B =
[[-52.2   5.9   2.3  20.0 -10.1   6.1 -42.3   5.1]
 [ 24.2  26.3  12.7 -13.4  19.3   0.5  41.0 -14.7]
 [ 29.9 -57.1  -0.8  -6.0 -17.5  11.9   0.6  23.5]
 [ 49.0 -25.7 -30.7 -14.2  -3.4 -23.7  13.0   1.2]
 [ 39.6 -34.1  16.2 -13.7  -2.5  18.4  30.0  13.1]
 [ 29.2  28.6 -10.6 -13.6  18.2 -19.9  32.1 -19.7]
 [  4.9  -9.8  33.5  -3.9   1.9  29.8  20.8   8.6]
 [ -0.6  50.5  10.6  -5.9  23.4  -5.2  28.5 -23.2]
 [ 46.6 -42.0   0.8 -14.3  -6.5   7.1  23.2  13.8]
 [ 49.3 -48.5 -18.8 -13.0 -11.5  -7.6  10.5  13.9]
 [-54.4  24.5  -2.3  19.3  -3.3  -2.6 -38.7  -4.3]]
Give the second entry on the diagonal from the top-right corner.
A: 41.0
Give the entry just left of 30.0.
A: 18.4
The 1st entry in reading order: -52.2
Give the smallest entry in the first column.
A: -54.4
Give the entry in the bottom-right corner.
A: -4.3
The entry in the top-right corner is 5.1
The entry just left of the largest entry is -0.6
The entry directly below 24.2 -> 29.9
The 3rd entry, reading row by row -> 2.3
Give the last entry in the row that holds the largest entry.
A: -23.2
The top entry of the column that holds the smallest entry: 5.9
Give the entry directly above 29.8.
A: -19.9
The maximum is 50.5
The entry just right of 4.9: -9.8
Give the largest entry in the last column.
A: 23.5
Give the 5th entry in reading order.
A: -10.1
The entry directly above the smallest entry is 26.3
Give the entry directly above 10.6.
A: 33.5
Give the fifth entry from the end, reading row by row.
A: 19.3
Give the second entry from the end, reading row by row.
A: -38.7
Give the entry just right of the smallest entry.
A: -0.8
Give the entry directly above -6.0.
A: -13.4
Give the entry just right of the largest entry.
A: 10.6
The entry directly below the smallest entry is -25.7
The entry directly below -13.7: -13.6
The fourth entry, reading row by row is 20.0
The minimum -> -57.1
Give the largest entry in the last row.
A: 24.5
The entry directly above -0.8 -> 12.7
The third entry on the diagonal from the top-right corner -> 11.9

X =   0.468    9.382    1.739   -5.953  -14.849   -2.265   21.001    1.118   16.114   -2.691   -2.698    4.315    7.228    5.104    0.657
Find the entry just left of the largest entry.
-2.265
The entry just right of -2.698: 4.315
The entry just left of -2.691 is 16.114
Find the entry just right of -2.265.
21.001
The minimum is -14.849
